Here is a tiny trained network, its code and every weight. The questions are about switching its units off for an input and a class, where a switched-off unit gives its printed mean instead of its output.

import numpy as np


def w(rows, s, z=0):
    codes = np.array(rows[::2]) - 128.0
    scale = np.full(codes.shape[1], s)
    scale[-1] = z or s
    return codes * scale


def f(y):
    return np.maximum(y, 0)


def log_softmax(a):
    a = a - a.max(-1, keepdims=True)
    return a - np.log(np.exp(a).sum(-1, keepdims=True))


def net(x, mask):
    res = np.array(x, float).reshape(1, 5) / 4 @ E
    y = f(res @ A[0][:, :-1].T + A[0][:, -1])
    res = res + np.where(mask, y, B[0][:, -1]) @ B[0][:, :-1]
    return log_softmax(res[-1] @ U[:, :-1].T + U[:, -1])


A, B = {}, {}
E = w([
[120,209,134,43,84],'x0',
[242,105,125,110,95],'x1',
[128,128,128,129,127],'x2',
[124,142,3,145,110],'x3',
[129,130,129,132,126],'x4',
],0.017)
A[0] = w([
[120,139,115,112,118,125],'N1',
[117,159,138,105,115,171],'N2',
[95,116,128,157,156,174],'N3',
[90,169,131,107,119,138],'N4',
[131,119,222,119,142,255],'N5',
[49,142,130,138,148,233],'N6',
[138,152,130,98,101,116],'N7',
[155,85,123,151,137,153],'N8',
[170,95,125,139,127,128],'N9',
[216,109,125,116,104,140],'N10',
[155,112,135,127,125,164],'N11',
[122,136,7,140,108,140],'N12',
[158,145,130,103,99,89],'N13',
[106,106,126,168,162,181],'N14',
[108,110,128,161,153,180],'N15',
[148,152,133,97,100,117],'N16',
[164,139,129,103,101,91],'N17',
[131,71,125,176,152,231],'N18',
[114,119,140,135,142,166],'N19',
[128,148,108,116,109,121],'N20',
[107,155,136,111,122,166],'N21',
[80,167,132,111,122,136],'N22',
[163,91,125,147,134,135],'N23',
[99,116,127,157,160,175],'N24',
[125,134,66,137,114,135],'N25',
],0.02,0.0083)
B[0] = w([
[123,151,130,127,124,149],'N1',
[102,147,155,87,151,172],'N2',
[121,93,84,105,84,187],'N3',
[90,170,141,133,175,180],'N4',
[77,44,224,105,120,248],'N5',
[19,124,92,119,117,224],'N6',
[139,146,134,84,100,166],'N7',
[145,118,134,184,175,193],'N8',
[159,142,162,172,181,185],'N9',
[246,133,169,138,140,223],'N10',
[162,105,167,130,141,169],'N11',
[167,191,26,160,135,252],'N12',
[167,128,135,81,76,164],'N13',
[139,77,84,124,79,199],'N14',
[122,79,101,133,93,187],'N15',
[142,137,140,82,93,170],'N16',
[179,125,133,88,81,166],'N17',
[135,75,116,182,125,235],'N18',
[97,88,129,142,109,160],'N19',
[134,174,120,123,107,157],'N20',
[89,143,153,110,154,167],'N21',
[65,169,143,147,186,183],'N22',
[142,126,158,177,179,187],'N23',
[122,91,83,109,86,187],'N24',
[158,172,60,154,140,193],'N25',
],0.011,0.023)
U = w([
[71,31,140,126,5,240],'0',
[108,102,16,152,40,113],'1',
[154,78,219,190,217,172],'2',
[193,156,98,220,231,43],'3',
[38,156,204,90,226,212],'4',
[68,254,93,143,206,110],'5',
[166,106,201,35,46,93],'6',
[202,200,87,85,33,5],'7',
],0.007,0.0017)

Each question gives the input, the list of numbers given to net, and the class t.
The units are the neurons (one row each of A and B). Each row of codes is followed by its name. A weight is (code - 128) times the scale printed after its matrix; where a second scale follows, it is the last column's (A, B and U).
mask holds one flag per neuron, in row order. A switched-off neuron (its flag False) gives its mean, the last column of its row in B, instead of its output. The means were averaged over made-up inputs and are rounded, as every weight is.
A unit's drop is (log p(t) with every unit on - log p(t) with that unit switched off) / (log p(t) with every unit on - log p(t) with every unit switched off).
The circuit of an input: a set's keep is (log p(t) with only the set's units on - log p(t) with every unit switched off) / (log p(t) with every unit on - log p(t) with every unit switched off). Starting from the 12 units with the biggest drops (on a tie, the unit counted first), units are removed one at a time, each time the one whose removal leaves the highest keep (on an exact tie, the one counted first), for as long as the keep stays at least 0.8.
circuit, biggest first: the units of the circuit, biggest drop first
top k neurons: the k neurons with the biggest drops, biggest first
drop when u is switched off: that unit's drop, to one decimal
input [1,-5,-6,7,0], class 5: circuit, biggest first => (N22 N18)
input [1,-8,2,3,3], class 5: circuit, biggest first => (N22)
input [-1,0,-4,-1,-1], class 0: circuit, biggest first => (N12 N10)
input [-2,1,2,2,3], class 3: circuit, biggest first => (N6 N5)
input [-4,-8,5,0,5], class 0: top 2 neurons => (N12 N25)
input [3,-8,-1,0,-8], class 4: top 2 neurons => (N12 N25)
input [8,1,0,6,6], class 7: top 3 neurons => (N13 N17 N16)
input [0,-7,3,-2,0], class 0: top 2 neurons => (N3 N24)
input [1,-6,6,7,0], class 5: top 3 neurons => (N22 N4 N18)
input [1,-1,4,-6,-4], class 4: top 2 neurons => (N14 N18)
input [1,7,5,-7,0], class 6: top 2 neurons => (N17 N13)
input [5,-7,0,-1,6], class 4: drop when N12 is switched off => 0.3
input [-7,-4,-4,0,-5], class 0: top 2 neurons => (N12 N25)
input [8,5,-3,-1,1], class 6: drop when N12 is switched off => 0.2
input [1,-5,4,-2,1], class 4: drop when N18 is switched off => 0.2
input [-5,-4,-3,2,1], class 1: top neuron => (N5)
